Below are the code and all the weights of a small trained network. Each question names an input and a class and asks about switching units off, where a switched-off unit gives its printed mean instead of its output.

import numpy as np


def w(rows, s, z=0):
    codes = np.array(rows[::2]) - 128.0
    scale = np.full(codes.shape[1], s)
    scale[-1] = z or s
    return codes * scale


def f(y):
    return y / 2 * (1 + np.tanh(0.7978845608 * (y + 0.044715 * y**3)))


def log_softmax(a):
    a = a - a.max(-1, keepdims=True)
    return a - np.log(np.exp(a).sum(-1, keepdims=True))


def net(x, mask):
    res = np.array(x, float).reshape(1, 4) / 4 @ E
    y = f(res @ A[0][:, :-1].T + A[0][:, -1])
    res = res + np.where(mask, y, B[0][:, -1]) @ B[0][:, :-1]
    return log_softmax(res[-1] @ U[:, :-1].T + U[:, -1])


A, B = {}, {}
E = w([
[221,143,135,192,173,160,102,118,64,151,195,164],'x0',
[94,150,67,169,118,173,143,100,107,5,129,64],'x1',
[79,156,209,153,134,149,172,57,132,206,155,102],'x2',
[145,149,192,133,69,138,176,195,112,65,146,157],'x3',
],0.014)
A[0] = w([
[182,149,148,185,188,173,47,168,23,158,192,146,97],'n0',
[78,146,143,69,70,123,146,191,254,135,98,85,122],'n1',
[120,154,226,126,61,109,141,178,126,84,150,156,128],'n2',
[118,74,153,118,133,91,73,165,153,184,126,144,42],'n3',
[129,161,143,143,89,104,181,178,125,124,136,148,23],'n4',
[120,127,44,111,140,92,76,210,111,92,140,152,2],'n5',
[147,132,141,125,30,193,142,177,101,112,161,90,55],'n6',
[176,70,125,113,127,55,94,172,103,101,81,148,167],'n7',
[88,153,162,168,88,145,145,63,92,131,153,59,50],'n8',
[219,149,159,70,122,89,139,169,203,170,102,206,117],'n9',
[96,171,209,78,164,136,201,102,97,211,109,142,83],'n10',
[118,91,39,105,172,123,47,28,123,195,91,83,56],'n11',
[45,64,123,176,114,114,115,145,168,132,104,132,88],'n12',
[136,87,124,99,160,97,46,208,150,104,157,128,187],'n13',
[109,126,105,150,88,100,144,182,170,173,63,74,56],'n14',
[108,194,80,139,119,188,116,89,106,29,109,93,116],'n15',
],0.0095,0.0049)
B[0] = w([
[228,162,162,68,163,177,72,191,148,100,239,126,233],'n0',
[199,199,155,52,169,189,100,186,100,71,141,120,251],'n1',
[74,167,87,205,94,40,112,105,178,87,178,164,212],'n2',
[145,76,82,191,189,204,185,179,170,120,128,97,184],'n3',
[94,127,108,186,135,98,99,87,207,73,140,220,156],'n4',
[96,85,171,96,154,133,115,51,35,117,129,194,194],'n5',
[118,122,56,157,66,87,124,99,159,80,131,174,170],'n6',
[104,133,184,129,94,112,139,44,83,102,169,94,198],'n7',
[123,49,126,67,143,146,179,90,56,92,180,114,176],'n8',
[187,53,58,176,117,146,192,192,141,189,31,74,227],'n9',
[102,91,159,129,109,101,154,65,43,177,127,138,231],'n10',
[80,193,124,222,114,109,122,100,214,79,157,153,232],'n11',
[186,167,157,101,144,180,61,153,144,91,183,204,172],'n12',
[109,95,170,127,84,86,151,13,93,188,187,79,194],'n13',
[171,166,175,114,177,149,148,153,109,102,166,175,177],'n14',
[143,85,165,170,108,191,240,204,145,224,2,86,232],'n15',
],0.009,0.015)
U = w([
[131,32,86,156,132,168,219,200,145,179,102,77,101],'0',
[165,205,164,17,150,176,66,202,124,102,194,152,94],'1',
[55,33,156,65,123,111,159,2,24,149,173,148,102],'2',
[75,191,45,219,99,79,102,67,244,108,169,177,104],'3',
[102,190,128,105,74,107,119,158,99,180,155,28,248],'4',
],0.0094,0.018)

Each question gives the input, the list of numbers given to net, and the class t.
The units are the neurons (one row each of A and B). Each row of codes is followed by its name. A weight is (code - 128) times the scale printed after its matrix; where a second scale follows, it is the last column's (A, B and U).
mask holds one flag per neuron, in row order. A switched-off neuron (its flag False) gives its mean, the last column of its row in B, instead of its output. The means were averaged over made-up inputs and are rounded, as every weight is.
A unit's drop is (log p(t) with every unit on - log p(t) with that unit switched off) / (log p(t) with every unit on - log p(t) with every unit switched off).
The circuit of an input: a set's keep is (log p(t) with only the set's units on - log p(t) with every unit switched off) / (log p(t) with every unit on - log p(t) with every unit switched off). Starting from the 12 units with the biggest drops (on a tie, the unit counted first), units are removed one at a time, each time the one whose removal leaves the highest keep (on an exact tie, the one counted first), for as long as the keep stays at least 0.8.
circuit, biggest first: the units of the circuit, biggest drop first
most important unit: the unit with the biggest drop
k most important neurons: the k neurons with the biggest drops, biggest first
drop of u: that unit's drop, to one decimal
input [-5,4,-7,-1], class 2: most important unit => n5
input [6,-7,-3,2], class 0: 3 most important neurons => n9, n1, n3
input [0,-5,-6,1], class 2: 2 most important neurons => n7, n13
input [3,-6,3,7], class 3: 3 most important neurons => n2, n15, n4
input [-6,-4,-7,-7], class 2: 2 most important neurons => n13, n5
input [-7,-1,7,-5], class 1: 2 most important neurons => n1, n12
input [4,2,-5,-4], class 2: 4 most important neurons => n1, n5, n13, n12
input [5,2,-6,-4], class 2: 3 most important neurons => n1, n5, n13
input [-6,-5,1,-8], class 3: 2 most important neurons => n11, n0
input [3,-8,0,7], class 0: 2 most important neurons => n9, n11
input [-3,-6,-7,7], class 2: 3 most important neurons => n7, n13, n5
input [4,1,4,2], class 1: 4 most important neurons => n0, n13, n5, n7
input [5,-2,-6,-7], class 3: 3 most important neurons => n11, n1, n10
input [-6,3,5,7], class 3: most important unit => n2
input [-8,-6,0,-5], class 1: 3 most important neurons => n1, n12, n15
input [0,-7,6,-8], class 3: 2 most important neurons => n11, n15
input [-5,-5,-2,7], class 3: drop of n4 => 0.3
input [5,2,0,-8], class 3: drop of n11 => 3.1
input [1,-7,-5,0], class 0: drop of n6 => 0.0
input [6,3,1,-3], class 1: circuit, biggest first => n0
input [-8,-3,-2,3], class 1: drop of n1 => 0.3
